[116 126 119 150 121 114 115 136 122] : lelo
[121 150 116 119 126 114  67 146 183] : mafi
[ 60 119  85 110 126  98 115 136 122] : les
[124 118 126 129 126 132 197 109  67] : Vasi
[ 95 100 106 111 124 114 115 115  78] : sif
start: [132 197] -> Vasi, 5
start: [150 116 119 126 114  67 146 183] -> mafi, 1
find: [116 126 119 150 121 114 115 136 122] -> lelo
start: [109  67] -> Vasi, 7
start: [126 132 197] -> Vasi, 4
start: [121 150 116 119 126] -> mafi, 0

[115 120 143 110 118 149 111 142  92 130 139  97 124 126 135 111 104 137
 143 124] -> nuzo
[125 162  54 100 203 202 107 145  65 112 184 122 134 144 151 109 133  70
 141  82] -> Piri
[110 176  45  95 198 191 107 150  74  92 185 126 144 122 141 100 132  61
 170  66] -> Bom
[162 202 100  54 203 125 107 142  92 130 139  97 124 126 135 108 111 134
 171 152] -> Puvok
[125 120 143 110  83 149 111 142  92 130 139  97 124 126 135 111 104 137
 143 124] -> roke
[125 152  57  99 201 209 111 146  66 104 177 119 134 143 151 109 135  70
 140  84] -> Mebad
find: [125 120 143 110  83 149 111 142  92 130 139  97 124 126 135 111 104 137
 143 124] -> roke
start: [125 162  54 100 203 202 107] -> Piri, 0
start: [100 203] -> Piri, 3

[146  86 146 113 128 134 143 129 106 119 128 145 145 130 121 142 113 110
 125 137 144 148 136  86 147 129 120 156 119  70 138 109 140 141 120 101
 133 145 130 129 195 145] : Niduv
[141 133 142  85 142 134 140 134  74 101 148 141 120 157 118 139 104  87
 123 139 140 141 135 137 140 146 118 105 113 142 138 140 109 120 141 101
 137 140 146 147  82 141] : Kam
[141 125 145 156 110 135 142 118 166 143 104 145 163  95 133 140 137 156
 130 122 140 141 132 123 144 105 139 127 134 121 136 119 129 124 145 133
 119 146 109 109 141 140] : fusa
start: [120 101 133 145] -> Niduv, 34
start: [129 106 119 128 145 145] -> Niduv, 7
start: [139 140 141] -> Kam, 19
start: [147 129 120 156 119  70 138 109 140 141 120 101] -> Niduv, 24
start: [146 118 105] -> Kam, 25
start: [109 109] -> fusa, 38
start: [138 140 109 120 141 101] -> Kam, 30

[165 165 134 134 114] = Reb
[121 162 161  83 114] = nuv
[152 171 166 168 101] = vuve
[ 96 161 162  83 132] = kazi
[165 165 134 186  98] = zez
[137 159 134 143 119] = vori
[114 159 147 108 127] = vut
[119 167 172 119 114] = tusa
[183 158 102 208 103] = fiba
[108 167 179 102 125] = deto
[179 164 125 207  93] = Fati
start: [164 125 207  93] -> Fati, 1
find: [165 165 134 186  98] -> zez
start: [165 165 134 134] -> Reb, 0
start: [171 166 168] -> vuve, 1
start: [164 125] -> Fati, 1
start: [161 162  83] -> kazi, 1
start: [ 83 114] -> nuv, 3

[124 107 144 150] = Veb
[127  85 147 139] = solom
[132 154 127 124] = Risa
[127 154 127 124] = mivir
[127 103 139 147] = fere
[125 165 132 127] = mipet
[119 165 149 145] = rif
[ 66 121 118 123] = nivop
[127  85 139 147] = sul
[130  89 122 120] = nodu
[130  63 121 118] = nik
start: [ 85 139 147] -> sul, 1
find: [127 103 139 147] -> fere
start: [ 63 121 118] -> nik, 1
start: [165 149] -> rif, 1
start: [118 123] -> nivop, 2
find: [127  85 139 147] -> sul

[202 122 171 112  77 171  99]  zogud
[113 139  64  83 150 118 127]  boti
[130 147  71  90 120 107 136]  nuli
[131 161 162 152  95 104  54]  faz
[155 165 114 182  75  77 102]  latem
[138 137 124 161 124 117 151]  visi
[148 154  72  97 100  96 141]  zaga
[169 112  95 104  96  99 124]  vil
[145 155  47  78 104  95 145]  Lapum
[202 111 120 114 100 189 129]  Zorel
start: [154  72  97 100  96 141] -> zaga, 1
start: [111 120 114 100 189 129] -> Zorel, 1
start: [162 152  95 104] -> faz, 2
start: [171 112] -> zogud, 2
start: [107 136] -> nuli, 5

[137  63  64 101 117 138  84  84  81 104] : kase
[171  57  67 158  95  55  78 101  61 159] : naf
[ 66 158 118 174  66  65  61 120  81  62] : nit
[ 70 120  66 159  55  78 101  95 127 162] : Zibev
start: [ 67 158  95  55  78 101  61] -> naf, 2
start: [ 55  78 101  95] -> Zibev, 4
start: [ 61 120  81] -> nit, 6

[ 61 143 163 133 146 106] : tofof
[176  95  78 143 136 151] : miz
[143 146 163  61 133 151] : tava
[158 106  69 151 140 143] : Zumer
start: [ 61 143 163 133 146] -> tofof, 0
start: [143 163 133 146 106] -> tofof, 1

[134 143  90 168 175  99 138  73 138  82 147 126 117 142] = vuva
[132 190  98 161 130 146 169  72 138 120 146 147  73 189] = Pup
[121 136 165  94  77 172 133 164 120 177 112 128 122 180] = pir
[133 164 117 177 112 128 122  79 140  77 146 175 172 163] = Nizat
[119 161 117 168 114 143 117  95 133  70 139 130 128 154] = dava
[122 133 154  96  75 177 130 168 119 162 117 168 114 143] = guva
[125  64 149  98 140 105  71 171 119 124 111 181 122 142] = Vimit
[125  58 145 105 139  95  81 178 118 124 107 122 170 174] = nudit
[122 105 168  90  75 147 110 181 117 172 106 165 135 135] = Kiba
start: [172 133 164 120 177 112 128 122 180] -> pir, 5
start: [119 162 117 168 114 143] -> guva, 8
start: [133 164 120 177 112 128 122] -> pir, 6
start: [ 79 140  77] -> Nizat, 7
start: [ 98 161 130 146 169  72 138 120 146 147  73] -> Pup, 2
start: [143  90 168 175  99 138  73 138] -> vuva, 1
start: [130 146 169  72 138] -> Pup, 4

[103 139 131 148 121 128 155 147 126 129 117  85 132 151 126 118 129 125
 130 141 138] : fasup
[127 136 146 155 127 150 134 130 132 132 130 161 127 107 120 138 122 134
 128 130 130] : vaba
[138 106 156 148 115 137 137 154 136 113 106 143 109 103 138 131 148 121
 128 155 147] : Toned
[135  91 134 145 149 135 137 155 133 114 109 137 104 123 110 106 150 105
 112 116 145] : Dutop
[135 110 122  95 107 133 132 103 178 124 125  93 125 143 111 116 134 116
 116 109 124] : Sala
[116 158 130 124 128 126 136  89 120 119 126 125 151 116 123 131  95 144
 131 126 140] : zunok
[133 113 173 175 137 156  93 141 130 178 173 166 136  96 134 119 131 114
 123 108  75] : dazof
[128 114  95  98 178 107 132 133 103 121 131  95 128 150  65  77 144 107
  66  60 124] : levun
[140 108 122 115  84 121 146 143 143 106 110 123 125 134 167 168 150  98
 165 165 155] : Radid
start: [178 107 132 133 103] -> levun, 4
start: [150  65] -> levun, 13
start: [103 138 131 148 121 128 155 147] -> Toned, 13
start: [141 130 178 173 166 136  96 134 119] -> dazof, 7
start: [130 178 173] -> dazof, 8
start: [130 161 127 107 120 138 122 134] -> vaba, 10
start: [127 136 146 155 127 150 134] -> vaba, 0

